Below is a small trained network, with its code and all its weights. Each question gives an input and a class and asks what happens when units are switched off, that is, made to give their printed mean instead of their output.

import numpy as np


def w(rows, s, z=0):
    codes = np.array(rows[::2]) - 128.0
    scale = np.full(codes.shape[1], s)
    scale[-1] = z or s
    return codes * scale


def norm(h):
    return h / np.sqrt((h * h).mean(-1, keepdims=True) + 1e-5)


def f(y):
    return np.maximum(y, 0)


def log_softmax(a):
    a = a - a.max(-1, keepdims=True)
    return a - np.log(np.exp(a).sum(-1, keepdims=True))


def net(x, mask):
    res = np.array(x, float).reshape(1, 3) / 4 @ E
    u = 0
    for l in range(4):
        y = f(norm(res) @ A[l][:, :-1].T + A[l][:, -1])
        res = res + np.where(mask[u : u + 3], y, B[l][:, -1]) @ B[l][:, :-1]
        u += 3
    return log_softmax(norm(res)[-1] @ U[:, :-1].T + U[:, -1])


A, B = {}, {}
E = w([
[232,35,99,152,2,57,118,169,170,112,87],'x0',
[245,37,59,13,158,71,159,34,251,88,126],'x1',
[61,180,43,110,101,208,105,173,191,158,232],'x2',
],0.008)
A[0] = w([
[206,145,137,15,121,124,181,117,117,130,253,5],'L0N0',
[110,194,64,75,25,221,94,97,97,166,210,112],'L0N1',
[180,109,59,97,99,67,205,172,117,74,84,107],'L0N2',
],0.0054,0.0023)
B[0] = w([
[110,114,112,142,159,78,202,155,119,195,2,186],'L0N0',
[115,105,208,107,167,134,34,235,152,213,135,255],'L0N1',
[242,152,100,100,134,202,121,149,88,87,150,202],'L0N2',
],0.0094,0.0058)
A[1] = w([
[112,159,121,101,155,100,148,143,176,228,34,97],'L1N0',
[42,131,11,39,195,184,237,125,254,168,113,5],'L1N1',
[207,85,113,170,117,39,75,189,178,168,134,153],'L1N2',
],0.0069,0.002)
B[1] = w([
[130,162,77,129,93,115,79,137,94,220,88,209],'L1N0',
[103,82,121,211,171,82,75,12,200,112,167,240],'L1N1',
[141,114,168,89,156,159,217,74,108,100,114,254],'L1N2',
],0.011,0.0062)
A[2] = w([
[131,195,106,103,217,109,125,184,252,147,201,252],'L2N0',
[166,159,152,87,170,22,60,116,66,144,97,70],'L2N1',
[83,142,29,101,138,250,92,159,136,175,255,103],'L2N2',
],0.0062,0.0027)
B[2] = w([
[109,182,103,10,147,56,57,117,80,135,154,254],'L2N0',
[108,186,141,196,163,28,172,120,106,58,119,186],'L2N1',
[115,162,226,53,115,123,101,204,100,198,99,245],'L2N2',
],0.011,0.0056)
A[3] = w([
[32,235,129,131,190,79,209,49,100,92,126,57],'L3N0',
[98,150,135,212,33,179,134,173,85,156,34,254],'L3N1',
[120,209,2,98,163,159,65,56,112,150,52,54],'L3N2',
],0.0069,0.0017)
B[3] = w([
[126,59,187,189,127,101,114,160,80,33,219,253],'L3N0',
[92,141,31,119,88,217,125,123,244,121,96,249],'L3N1',
[123,150,24,147,78,128,100,106,234,187,179,212],'L3N2',
],0.011,0.0052)
U = w([
[88,189,180,68,110,135,53,175,101,182,147,251],'0',
[105,94,62,140,152,39,81,50,171,173,152,164],'1',
[199,81,108,74,88,118,204,90,106,86,65,176],'2',
[70,117,170,188,126,81,162,155,67,26,115,89],'3',
[134,146,116,164,128,145,118,95,96,156,201,8],'4',
[74,124,88,161,59,248,135,121,155,135,80,162],'5',
],0.014,0.0025)

Each question gives the input, the list of numbers given to net, and the class t.
The units are the neurons (one row each of A and B). Each row of codes is followed by its name. A weight is (code - 128) times the scale printed after its matrix; where a second scale follows, it is the last column's (A, B and U).
mask holds one flag per neuron, layer by layer. A switched-off neuron (its flag False) gives its mean, the last column of its row in B, instead of its output. The means were averaged over made-up inputs and are rounded, as every weight is.
A unit's drop is (log p(t) with every unit on - log p(t) with that unit switched off) / (log p(t) with every unit on - log p(t) with every unit switched off).
unit that matters most: the unit with the biggest drop
k most important neurons: the k neurons with the biggest drops, biggest first
top k neurons in layer l: the k neurons of layer l with the biggest drops, biggest first
drop of u: that unit's drop, to one decimal
input [-6,3,5], class 1: top 2 neurons in layer 0 -> L0N0, L0N2
input [2,-6,-4], class 5: 2 most important neurons -> L3N1, L2N0
input [-7,1,1], class 1: 2 most important neurons -> L1N1, L0N2
input [-8,-4,-3], class 3: unit that matters most -> L3N0
input [-6,-8,-3], class 3: 2 most important neurons -> L3N0, L0N1
input [0,-6,-5], class 3: 2 most important neurons -> L2N1, L3N0
input [2,-5,1], class 5: 2 most important neurons -> L3N1, L2N0
input [7,-4,5], class 5: 2 most important neurons -> L1N2, L2N0
input [8,1,8], class 0: 2 most important neurons -> L0N1, L2N2
input [0,-8,-1], class 5: drop of L2N0 -> 0.1
input [1,-2,-6], class 3: drop of L2N1 -> 0.3
input [6,4,3], class 2: drop of L3N1 -> 0.0
input [4,-2,-6], class 2: drop of L3N0 -> 0.1
input [7,1,5], class 2: unit that matters most -> L1N2
